Below are the code and all the weights of a small trained network. Each question names an input and a class and asks about switching units off, where a switched-off unit gives its printed mean instead of its output.

import numpy as np


def w(rows, s, z=0):
    codes = np.array(rows[::2]) - 128.0
    scale = np.full(codes.shape[1], s)
    scale[-1] = z or s
    return codes * scale


def f(y):
    return y / 2 * (1 + np.tanh(0.7978845608 * (y + 0.044715 * y**3)))


def log_softmax(a):
    a = a - a.max(-1, keepdims=True)
    return a - np.log(np.exp(a).sum(-1, keepdims=True))


def net(x, mask):
    res = np.array(x, float).reshape(1, 6) / 4 @ E
    y = f(res @ A[0][:, :-1].T + A[0][:, -1])
    res = res + np.where(mask, y, B[0][:, -1]) @ B[0][:, :-1]
    return log_softmax(res[-1] @ U[:, :-1].T + U[:, -1])


A, B = {}, {}
E = w([
[75,196,64,112],'x0',
[136,241,81,77],'x1',
[215,169,96,124],'x2',
[179,63,46,187],'x3',
[56,69,119,95],'x4',
[124,66,80,1],'x5',
],0.0083)
A[0] = w([
[174,160,94,217,147],'n0',
[109,112,200,174,122],'n1',
[83,163,164,183,252],'n2',
[147,138,11,119,178],'n3',
[73,156,121,105,211],'n4',
[52,176,215,151,158],'n5',
[142,2,130,124,137],'n6',
],0.0092,0.0042)
B[0] = w([
[243,87,147,175,195],'n0',
[117,173,142,131,182],'n1',
[98,73,254,224,214],'n2',
[138,209,61,154,213],'n3',
[181,205,214,95,206],'n4',
[110,106,162,122,219],'n5',
[128,71,62,78,254],'n6',
],0.0086,0.0069)
U = w([
[167,188,52,128,109],'0',
[67,80,216,147,165],'1',
[147,98,143,255,40],'2',
[161,113,207,116,81],'3',
[86,129,209,111,128],'4',
[198,114,150,180,253],'5',
[120,13,72,73,45],'6',
],0.012,0.0038)

Each question gives the input, the list of numbers given to net, and the class t.
The units are the neurons (one row each of A and B). Each row of codes is followed by its name. A weight is (code - 128) times the scale printed after its matrix; where a second scale follows, it is the last column's (A, B and U).
mask holds one flag per neuron, in row order. A switched-off neuron (its flag False) gives its mean, the last column of its row in B, instead of its output. The means were averaged over made-up inputs and are rounded, as every weight is.
A unit's drop is (log p(t) with every unit on - log p(t) with that unit switched off) / (log p(t) with every unit on - log p(t) with every unit switched off).
The circuit of an input: a set's keep is (log p(t) with only the set's units on - log p(t) with every unit switched off) / (log p(t) with every unit on - log p(t) with every unit switched off). Starting from all 7 units, units are removed one at a time, each time the one whose removal leaves the highest keep (on an exact tie, the one counted first), for as long as the keep stays at least 0.8.
units of the circuit, in order: the units of the circuit, biggest drop first
top k neurons: the k neurons with the biggest drops, biggest first
drop of u: that unit's drop, to one decimal
input [-4,5,-4,3,-4,7], class 0: units of the circuit, in order -> (n3; n2)
input [-1,-6,-4,2,3,0], class 6: units of the circuit, in order -> (n6)
input [2,1,3,3,4,4], class 0: top 2 neurons -> (n3; n2)
input [8,-6,-1,6,-6,2], class 0: top 2 neurons -> (n3; n2)
input [5,4,5,-1,1,-5], class 5: top 2 neurons -> (n0; n2)
input [1,-2,0,-7,-7,-7], class 1: top 2 neurons -> (n2; n5)
input [-2,4,4,0,4,3], class 0: units of the circuit, in order -> (n2; n3)
input [8,-6,4,-5,-5,7], class 0: units of the circuit, in order -> (n2; n5)
input [7,6,-6,0,-2,-2], class 4: units of the circuit, in order -> (n2; n4)
input [-2,-5,-5,-4,-6,8], class 6: units of the circuit, in order -> (n6; n2)
input [-4,3,4,3,-5,6], class 0: units of the circuit, in order -> (n3; n2)
input [2,-7,6,-8,-7,-1], class 1: top 2 neurons -> (n3; n2)
input [-3,-8,-7,6,7,-5], class 6: top 2 neurons -> (n6; n4)
input [7,6,-7,4,5,2], class 0: units of the circuit, in order -> (n3)
input [8,7,5,-6,1,-8], class 2: top 2 neurons -> (n2; n0)
input [-7,-1,-3,-1,5,3], class 6: drop of n6 -> 0.3
input [-3,-8,7,3,7,-1], class 6: drop of n6 -> 0.2
input [7,3,-5,4,2,5], class 0: drop of n3 -> 0.2
